Below is a small trained network, with its code and all its weights. Each question gives an input and a target symbol and asks what happens when units are switched off, that is, made to give their printed mean instead of their output.

import numpy as np


def w(rows, s, z=0):
    codes = np.array(rows[::2]) - 128.0
    scale = np.full(codes.shape[1], s)
    scale[-1] = z or s
    return codes * scale


def norm(h):
    return h / np.sqrt((h * h).mean(-1, keepdims=True) + 1e-5)


def f(y):
    return np.maximum(y, 0)


def softmax(a):
    e = np.exp(a - a.max(-1, keepdims=True))
    return e / e.sum(-1, keepdims=True)


def log_softmax(a):
    a = a - a.max(-1, keepdims=True)
    return a - np.log(np.exp(a).sum(-1, keepdims=True))


def net(x, mask):
    ids = ['αδεζθλμπστφψ'.index(c) for c in x.split()]
    T = len(ids)
    res = E[ids] + P[:T]
    r = norm(res)
    for j in range(2):
        rows = slice(3 * j, 3 * j + 3)
        q, k, v = (r @ M[0][rows].T for M in (Q, K, V))
        z = softmax(np.where(np.tri(T) > 0, q @ k.T / 3**0.5, -1e9)) @ v
        o = O[0][rows]
        res = res + np.where(mask[j], z, o[:, -1]) @ o[:, :-1]
    y = f(norm(res) @ A[0][:, :-1].T + A[0][:, -1])
    res = res + np.where(mask[2:10], y, B[0][:, -1]) @ B[0][:, :-1]
    return log_softmax(norm(res)[-1] @ U[:, :-1].T + U[:, -1])


Q, K, V, O, A, B = {}, {}, {}, {}, {}, {}
E = w([
[165,69,182,68],'α',
[103,112,108,174],'δ',
[60,255,162,154],'ε',
[156,48,182,103],'ζ',
[16,223,154,119],'θ',
[169,123,155,99],'λ',
[115,131,178,66],'μ',
[184,163,98,130],'π',
[101,125,67,208],'σ',
[143,93,39,102],'τ',
[100,111,115,157],'φ',
[90,84,181,103],'ψ',
],0.013)
P = w([
[108,123,88,91],'0',
[64,100,68,156],'1',
[174,94,201,198],'2',
[97,124,112,77],'3',
[58,78,72,148],'4',
[227,122,200,172],'5',
[99,117,110,76],'6',
[55,80,73,147],'7',
[239,173,158,199],'8',
[127,124,89,76],'9',
[54,78,73,147],'10',
[255,234,172,209],'11',
[115,119,92,76],'12',
[63,84,62,150],'13',
],0.0092)
Q[0] = w([
[201,206,220,197],'head 1',
[254,166,199,210],'head 1',
[174,50,170,91],'head 1',
[43,32,157,128],'head 2',
[137,223,76,237],'head 2',
[63,230,165,135],'head 2',
],0.0062)
K[0] = w([
[199,101,117,104],'head 1',
[234,133,12,135],'head 1',
[151,2,76,95],'head 1',
[84,76,115,155],'head 2',
[205,214,105,95],'head 2',
[124,119,207,178],'head 2',
],0.0063)
V[0] = w([
[166,173,54,184],'head 1',
[206,123,37,115],'head 1',
[176,62,179,167],'head 1',
[136,1,48,62],'head 2',
[150,70,24,125],'head 2',
[100,119,195,79],'head 2',
],0.0057)
O[0] = w([
[232,145,98,135,119],'head 1',
[74,109,255,59,69],'head 1',
[114,35,149,116,5],'head 1',
[234,185,81,146,244],'head 2',
[96,76,47,122,228],'head 2',
[167,78,122,77,94],'head 2',
],0.0047,0.0014)
A[0] = w([
[151,59,110,254,221],'neuron 1',
[129,148,95,222,159],'neuron 2',
[163,93,166,102,254],'neuron 3',
[88,153,213,175,184],'neuron 4',
[120,63,99,61,139],'neuron 5',
[77,131,146,74,154],'neuron 6',
[131,198,143,136,132],'neuron 7',
[101,185,90,119,167],'neuron 8',
],0.0095,0.0025)
B[0] = w([
[80,159,206,2,253],'neuron 1',
[99,91,215,225,226],'neuron 2',
[19,159,212,214,198],'neuron 3',
[228,94,195,81,196],'neuron 4',
[203,143,89,166,204],'neuron 5',
[204,158,41,187,179],'neuron 6',
[182,45,176,125,179],'neuron 7',
[158,100,117,65,217],'neuron 8',
],0.0071,0.0053)
U = w([
[151,14,127,158,112],'α',
[143,138,76,198,96],'δ',
[148,219,177,192,235],'ε',
[153,114,253,66,181],'ζ',
[42,221,85,169,216],'θ',
[164,107,116,34,242],'λ',
[150,232,83,135,2],'μ',
[200,115,211,142,131],'π',
[103,123,134,95,54],'σ',
[117,101,45,105,109],'τ',
[114,241,113,64,59],'φ',
[70,41,45,95,61],'ψ',
],0.012,0.0039)

Each question gives the input, a string of symbols that net reads in full, and the target symbol t.
The units are the heads (3 rows each of Q, K, V and O) and the neurons (one row each of A and B). Each row of codes is followed by its name. A weight is (code - 128) times the scale printed after its matrix; where a second scale follows, it is the last column's (O, A, B and U).
mask holds one flag per unit, heads first, then neurons. A switched-off unit (its flag False) gives its mean, the last column of its rows in O or B, instead of its output. The means were averaged over made-up inputs and are rounded, as every weight is.
A unit's drop is (log p(t) with every unit on - log p(t) with that unit switched off) / (log p(t) with every unit on - log p(t) with every unit switched off).
The circuit of an input: a set's keep is (log p(t) with only the set's units on - log p(t) with every unit switched off) / (log p(t) with every unit on - log p(t) with every unit switched off). Starting from all 10 units, units are removed one at a time, each time the one whose removal leaves the highest keep (on an exact tie, the one counted first), for as long as the keep stays at least 0.8.
units of the circuit, in order: the units of the circuit, biggest drop first
top k neurons: the k neurons with the biggest drops, biggest first
which heads matter: for each layer, one digit per head in row order, 1 if its drop is at least 0.15 and else 0, layers parted by /
drop when u is switched off: that unit's drop, to one decimal
input μ δ α ψ φ ζ θ ζ θ, target π: which heads matter => 00
input λ σ ψ φ, target ψ: units of the circuit, in order => [neuron 4; neuron 3]
input φ α σ ψ λ, target λ: which heads matter => 01
input π ε φ, target ζ: units of the circuit, in order => [neuron 1]
input π τ θ π σ ψ θ π, target θ: units of the circuit, in order => [neuron 4; neuron 7]
input θ σ φ σ π μ ψ, target δ: top 3 neurons => [neuron 6; neuron 1; neuron 5]
input μ ψ δ μ φ ψ ε ζ λ α, target π: units of the circuit, in order => [neuron 3; neuron 5; neuron 1]
input ψ π λ π α φ σ μ θ, target ζ: units of the circuit, in order => [neuron 4; neuron 7]
input π α π θ ε σ ζ φ τ, target ζ: top 2 neurons => [neuron 1; neuron 6]
input π δ φ θ π τ, target ζ: which heads matter => 00
input τ σ ψ λ π, target λ: which heads matter => 11
input ψ σ ψ μ ψ δ, target ζ: which heads matter => 00
input μ π ψ ε, target ζ: which heads matter => 01
input τ π σ ψ π, target ψ: top 4 neurons => [neuron 4; neuron 3; neuron 2; neuron 1]
input π ψ α π σ δ τ ψ θ τ π π δ π, target ψ: top 4 neurons => [neuron 4; neuron 3; neuron 2; neuron 8]
input σ θ ζ ε α ζ ψ ψ ε, target π: top 4 neurons => [neuron 4; neuron 7; neuron 1; neuron 3]
input π π π θ θ λ ψ, target δ: drop when neuron 6 is switched off => 0.5
input α ψ ψ μ φ π τ σ ψ ζ, target α: drop when neuron 4 is switched off => 0.2
input μ σ ψ φ, target ψ: drop when neuron 7 is switched off => 0.0
input π ψ μ λ δ ε σ ψ θ, target ζ: drop when head 2 is switched off => 0.1
